Below is a small trained network, with its code and all its weights. Each question gives an input and a class and asks what happens when units are switched off, that is, made to give their printed mean instead of their output.

import numpy as np


def w(rows, s, z=0):
    codes = np.array(rows[::2]) - 128.0
    scale = np.full(codes.shape[1], s)
    scale[-1] = z or s
    return codes * scale


def norm(h):
    return h / np.sqrt((h * h).mean(-1, keepdims=True) + 1e-5)


def f(y):
    return np.maximum(y, 0)


def log_softmax(a):
    a = a - a.max(-1, keepdims=True)
    return a - np.log(np.exp(a).sum(-1, keepdims=True))


def net(x, mask):
    res = np.array(x, float).reshape(1, 4) / 4 @ E
    u = 0
    for l in range(3):
        y = f(norm(res) @ A[l][:, :-1].T + A[l][:, -1])
        res = res + np.where(mask[u : u + 6], y, B[l][:, -1]) @ B[l][:, :-1]
        u += 6
    return log_softmax(norm(res)[-1] @ U[:, :-1].T + U[:, -1])


A, B = {}, {}
E = w([
[198,167,122,122,3,97,166,107],'x0',
[155,205,76,147,144,202,218,100],'x1',
[129,148,90,98,92,194,54,48],'x2',
[123,136,130,115,128,130,128,130],'x3',
],0.0056)
A[0] = w([
[150,210,71,163,144,193,191,177,183],'L0N0',
[87,168,132,131,197,151,85,2,135],'L0N1',
[121,38,153,113,133,37,211,137,102],'L0N2',
[114,136,95,139,62,122,37,109,2],'L0N3',
[187,137,193,90,40,154,217,112,144],'L0N4',
[130,194,165,104,171,81,190,135,127],'L0N5',
],0.0047,0.0013)
B[0] = w([
[115,116,154,207,135,193,176,196,251],'L0N0',
[64,88,54,141,107,95,87,104,207],'L0N1',
[91,176,64,62,106,87,134,112,215],'L0N2',
[146,62,164,51,87,162,155,104,185],'L0N3',
[113,110,140,143,3,62,121,166,252],'L0N4',
[189,123,147,120,208,143,160,85,185],'L0N5',
],0.0056,0.0042)
A[1] = w([
[92,172,160,135,132,31,103,212,129],'L1N0',
[157,93,156,169,175,128,209,161,201],'L1N1',
[16,128,70,180,234,253,206,100,67],'L1N2',
[146,94,100,168,117,155,162,71,98],'L1N3',
[62,54,119,87,224,109,125,109,128],'L1N4',
[122,236,101,166,111,120,161,69,1],'L1N5',
],0.0066,0.0011)
B[1] = w([
[103,182,54,154,159,113,215,86,205],'L1N0',
[168,169,213,167,95,169,117,2,198],'L1N1',
[242,131,121,63,161,38,90,109,254],'L1N2',
[18,179,148,54,133,89,104,127,167],'L1N3',
[98,154,167,238,17,205,205,148,212],'L1N4',
[16,100,78,170,104,186,38,246,172],'L1N5',
],0.0054,0.0064)
A[2] = w([
[88,73,39,127,50,254,13,135,198],'L2N0',
[161,127,43,21,126,201,42,37,104],'L2N1',
[119,61,52,105,200,126,18,144,38],'L2N2',
[176,164,26,70,62,91,137,156,220],'L2N3',
[162,169,39,127,102,172,180,136,156],'L2N4',
[29,168,162,206,92,199,129,141,250],'L2N5',
],0.006,0.0014)
B[2] = w([
[214,119,164,115,222,188,65,163,253],'L2N0',
[89,145,142,157,44,54,227,153,209],'L2N1',
[61,138,42,114,119,106,128,117,159],'L2N2',
[119,126,130,97,254,118,111,110,238],'L2N3',
[55,35,116,146,122,119,93,117,194],'L2N4',
[77,155,110,167,67,192,137,142,229],'L2N5',
],0.0084,0.0065)
U = w([
[74,127,136,197,76,146,214,116,207],'0',
[99,131,65,95,169,8,135,103,146],'1',
[122,108,127,138,135,223,47,154,115],'2',
[190,75,187,48,126,101,88,103,7],'3',
[221,154,161,160,183,112,154,67,112],'4',
],0.014,0.0016)

Each question gives the input, the list of numbers given to net, and the class t.
The units are the neurons (one row each of A and B). Each row of codes is followed by its name. A weight is (code - 128) times the scale printed after its matrix; where a second scale follows, it is the last column's (A, B and U).
mask holds one flag per neuron, layer by layer. A switched-off neuron (its flag False) gives its mean, the last column of its row in B, instead of its output. The means were averaged over made-up inputs and are rounded, as every weight is.
A unit's drop is (log p(t) with every unit on - log p(t) with that unit switched off) / (log p(t) with every unit on - log p(t) with every unit switched off).
The circuit of an input: a set's keep is (log p(t) with only the set's units on - log p(t) with every unit switched off) / (log p(t) with every unit on - log p(t) with every unit switched off). Starting from the 12 units with the biggest drops (on a tie, the unit counted first), units are removed one at a time, each time the one whose removal leaves the highest keep (on an exact tie, the one counted first), for as long as the keep stays at least 0.8.
circuit, biggest first: the units of the circuit, biggest drop first
unit that matters most: the unit with the biggest drop
top k neurons: the k neurons with the biggest drops, biggest first
k most important neurons of layer l: the k neurons of layer l with the biggest drops, biggest first
input [5,6,8,0], class 2: circuit, biggest first => [L2N0; L1N5]
input [-7,1,6,-6], class 1: 2 most important neurons of layer 1 => [L1N2; L1N5]
input [2,-3,-6,4], class 1: circuit, biggest first => [L0N2]
input [-8,4,-1,-4], class 4: circuit, biggest first => [L1N2; L1N4]
input [-4,4,-8,-1], class 4: circuit, biggest first => [L1N2; L1N1]
input [-5,7,0,3], class 4: top 2 neurons => [L1N2; L0N0]
input [7,8,6,0], class 2: circuit, biggest first => [L2N0; L1N5]
input [0,8,-7,8], class 4: 2 most important neurons of layer 1 => [L1N2; L1N4]
input [-5,6,0,5], class 4: top 4 neurons => [L1N2; L0N0; L1N1; L0N2]
input [8,8,4,6], class 2: top 2 neurons => [L1N5; L2N0]
input [2,-5,8,8], class 3: 3 most important neurons of layer 2 => [L2N0; L2N1; L2N5]
input [-7,-2,-2,6], class 0: top 2 neurons => [L1N4; L2N0]
input [0,1,-2,-8], class 4: circuit, biggest first => [L1N1; L1N4]
input [-6,-6,-4,7], class 0: unit that matters most => L1N4
input [-8,2,7,-5], class 1: top 3 neurons => [L1N2; L2N2; L2N1]
input [8,2,7,-7], class 2: 2 most important neurons of layer 1 => [L1N2; L1N5]
input [-2,5,-7,-1], class 4: circuit, biggest first => [L1N2; L1N1]
input [-7,2,1,-6], class 1: 2 most important neurons of layer 1 => [L1N2; L1N1]
input [3,5,1,-3], class 2: circuit, biggest first => [L1N5; L2N0]
input [-3,7,-4,-5], class 4: circuit, biggest first => [L1N2]
input [-8,1,2,-2], class 1: top 4 neurons => [L1N2; L0N4; L2N2; L1N5]
input [0,7,-7,3], class 4: top 2 neurons => [L1N2; L0N5]
input [-6,6,1,-7], class 1: top 2 neurons => [L1N2; L0N1]
